Below are the code and all the weights of a small trained network. Each question names an input and a class and asks about switching units off, where a switched-off unit gives its printed mean instead of its output.

import numpy as np


def w(rows, s, z=0):
    codes = np.array(rows[::2]) - 128.0
    scale = np.full(codes.shape[1], s)
    scale[-1] = z or s
    return codes * scale


def norm(h):
    return h / np.sqrt((h * h).mean(-1, keepdims=True) + 1e-5)


def f(y):
    return y / 2 * (1 + np.tanh(0.7978845608 * (y + 0.044715 * y**3)))


def log_softmax(a):
    a = a - a.max(-1, keepdims=True)
    return a - np.log(np.exp(a).sum(-1, keepdims=True))


def net(x, mask):
    res = np.array(x, float).reshape(1, 2) / 4 @ E
    u = 0
    for l in range(3):
        y = f(norm(res) @ A[l][:, :-1].T + A[l][:, -1])
        res = res + np.where(mask[u : u + 8], y, B[l][:, -1]) @ B[l][:, :-1]
        u += 8
    return log_softmax(norm(res)[-1] @ U[:, :-1].T + U[:, -1])


A, B = {}, {}
E = w([
[131,103,176,91,66,149,106,102,153,61,96,230],'x0',
[183,249,198,177,66,190,209,113,103,156,189,118],'x1',
],0.0014)
A[0] = w([
[2,54,114,30,249,34,91,82,195,56,96,136,202],'L0N1',
[121,150,199,102,143,171,108,96,159,109,95,69,3],'L0N2',
[138,103,157,133,28,207,26,58,223,71,58,223,61],'L0N3',
[187,129,75,191,196,41,104,137,56,241,207,40,117],'L0N4',
[137,40,139,71,96,118,14,132,135,89,162,99,66],'L0N5',
[204,156,175,170,124,176,190,169,72,157,171,144,167],'L0N6',
[242,213,216,168,42,172,118,24,55,148,158,110,159],'L0N7',
[129,100,141,171,155,60,57,188,99,172,104,99,151],'L0N8',
],0.0011,0.00053)
B[0] = w([
[160,250,166,132,121,133,191,157,108,174,89,132,251],'L0N1',
[133,111,75,99,159,164,129,194,128,109,133,90,102],'L0N2',
[108,117,98,138,101,160,181,111,78,125,172,52,180],'L0N3',
[88,105,105,159,134,93,75,48,244,70,154,140,208],'L0N4',
[136,197,119,181,99,169,131,207,72,164,109,107,134],'L0N5',
[149,74,148,83,127,87,91,107,132,125,102,135,192],'L0N6',
[151,154,122,90,163,60,137,130,164,119,71,173,246],'L0N7',
[111,139,181,118,101,189,167,109,200,160,132,126,149],'L0N8',
],0.0018,0.0011)
A[1] = w([
[133,133,96,146,107,149,141,140,78,130,105,130,85],'L1N1',
[101,155,113,156,151,159,138,187,78,174,135,70,135],'L1N2',
[102,3,62,110,157,74,62,156,120,117,103,111,144],'L1N3',
[125,144,135,90,124,128,172,165,113,110,115,150,148],'L1N4',
[114,97,159,101,132,136,128,136,92,131,140,107,134],'L1N5',
[164,162,103,109,133,128,139,157,149,103,59,120,145],'L1N6',
[183,117,172,96,87,96,129,85,147,69,89,204,235],'L1N7',
[183,155,162,101,69,133,201,78,109,149,178,108,252],'L1N8',
],0.0023,0.00032)
B[1] = w([
[180,226,187,179,180,54,109,59,122,130,159,156,124],'L1N1',
[86,159,122,155,138,68,107,25,187,10,169,111,152],'L1N2',
[249,158,169,151,137,214,142,156,68,191,146,166,216],'L1N3',
[62,136,144,147,107,55,117,128,88,209,151,91,152],'L1N4',
[102,221,129,127,114,166,131,91,120,154,119,39,117],'L1N5',
[87,122,143,146,56,54,119,129,59,167,99,155,154],'L1N6',
[105,111,86,143,197,83,141,112,171,132,181,32,237],'L1N7',
[101,139,88,152,192,161,50,183,112,165,33,161,249],'L1N8',
],0.0015,0.0017)
A[2] = w([
[230,200,170,140,92,175,146,108,113,133,155,148,94],'L2N1',
[100,41,69,89,132,146,82,213,51,145,77,125,76],'L2N2',
[233,182,157,153,144,175,165,174,89,184,77,170,108],'L2N3',
[137,82,152,60,50,161,148,129,109,4,122,217,153],'L2N4',
[185,182,184,164,99,151,163,90,163,166,238,101,127],'L2N5',
[117,32,116,89,139,106,93,131,234,156,93,205,144],'L2N6',
[109,85,175,54,41,178,125,79,109,48,116,185,15],'L2N7',
[130,181,54,129,168,69,127,144,79,148,144,60,253],'L2N8',
],0.002,0.00055)
B[2] = w([
[85,141,114,111,77,101,81,146,88,164,66,139,181],'L2N1',
[169,140,133,66,90,196,97,153,143,145,114,190,184],'L2N2',
[112,71,94,14,137,204,63,185,95,156,80,173,226],'L2N3',
[147,140,87,181,196,96,139,94,177,136,218,5,175],'L2N4',
[142,9,87,65,161,153,92,189,119,120,95,160,206],'L2N5',
[78,233,174,130,47,122,161,138,36,148,104,132,160],'L2N6',
[132,67,101,216,203,106,160,115,174,117,172,89,150],'L2N7',
[124,94,170,142,61,130,161,91,132,60,171,139,248],'L2N8',
],0.0024,0.0015)
U = w([
[168,117,98,5,137,209,58,213,68,188,28,197,178],'0',
[155,72,87,238,182,104,161,67,232,95,251,43,147],'1',
[14,236,243,142,2,41,209,59,79,55,93,176,2],'2',
],0.0061,0.0018)

Each question gives the input, the list of numbers given to net, and the class t.
The units are the neurons (one row each of A and B). Each row of codes is followed by its name. A weight is (code - 128) times the scale printed after its matrix; where a second scale follows, it is the last column's (A, B and U).
mask holds one flag per neuron, layer by layer. A switched-off neuron (its flag False) gives its mean, the last column of its row in B, instead of its output. The means were averaged over made-up inputs and are rounded, as every weight is.
A unit's drop is (log p(t) with every unit on - log p(t) with that unit switched off) / (log p(t) with every unit on - log p(t) with every unit switched off).
The circuit of an input: a set's keep is (log p(t) with only the set's units on - log p(t) with every unit switched off) / (log p(t) with every unit on - log p(t) with every unit switched off). Starting from the 12 units with the biggest drops (on a tie, the unit counted first), units are removed one at a time, each time the one whose removal leaves the highest keep (on an exact tie, the one counted first), for as long as the keep stays at least 0.8.
units of the circuit, in order: the units of the circuit, biggest drop first
most important unit: the unit with the biggest drop
k most important neurons of layer l: the k neurons of layer l with the biggest drops, biggest first
drop when u is switched off: that unit's drop, to one decimal
input [-4,4], class 0: units of the circuit, in order -> L2N5
input [8,-6], class 1: units of the circuit, in order -> L2N4; L2N7
input [8,8], class 0: units of the circuit, in order -> L2N3; L2N5; L2N8
input [-8,8], class 0: units of the circuit, in order -> L2N5; L2N3
input [7,-6], class 1: units of the circuit, in order -> L2N4; L2N7
input [4,2], class 1: 2 most important neurons of layer 0 -> L0N1; L0N3
input [-2,1], class 2: 2 most important neurons of layer 2 -> L2N6; L2N3
input [3,-1], class 2: 2 most important neurons of layer 0 -> L0N1; L0N4
input [3,1], class 2: 2 most important neurons of layer 2 -> L2N3; L2N5
input [-7,7], class 0: 2 most important neurons of layer 1 -> L1N7; L1N8
input [2,-1], class 2: 2 most important neurons of layer 1 -> L1N3; L1N2
input [6,-4], class 1: 2 most important neurons of layer 2 -> L2N4; L2N7
input [-3,-1], class 2: 4 most important neurons of layer 2 -> L2N6; L2N3; L2N4; L2N7
input [-4,5], class 0: most important unit -> L1N7
input [2,-3], class 2: 2 most important neurons of layer 0 -> L0N1; L0N6
input [4,-1], class 1: 2 most important neurons of layer 0 -> L0N7; L0N3
input [1,-1], class 2: drop when L1N3 is switched off -> 0.5
input [4,1], class 1: drop when L0N3 is switched off -> 0.2
input [-1,-3], class 2: drop when L0N6 is switched off -> 0.3
input [-3,4], class 0: most important neuron of layer 1 -> L1N7
input [6,-5], class 1: 2 most important neurons of layer 2 -> L2N4; L2N7
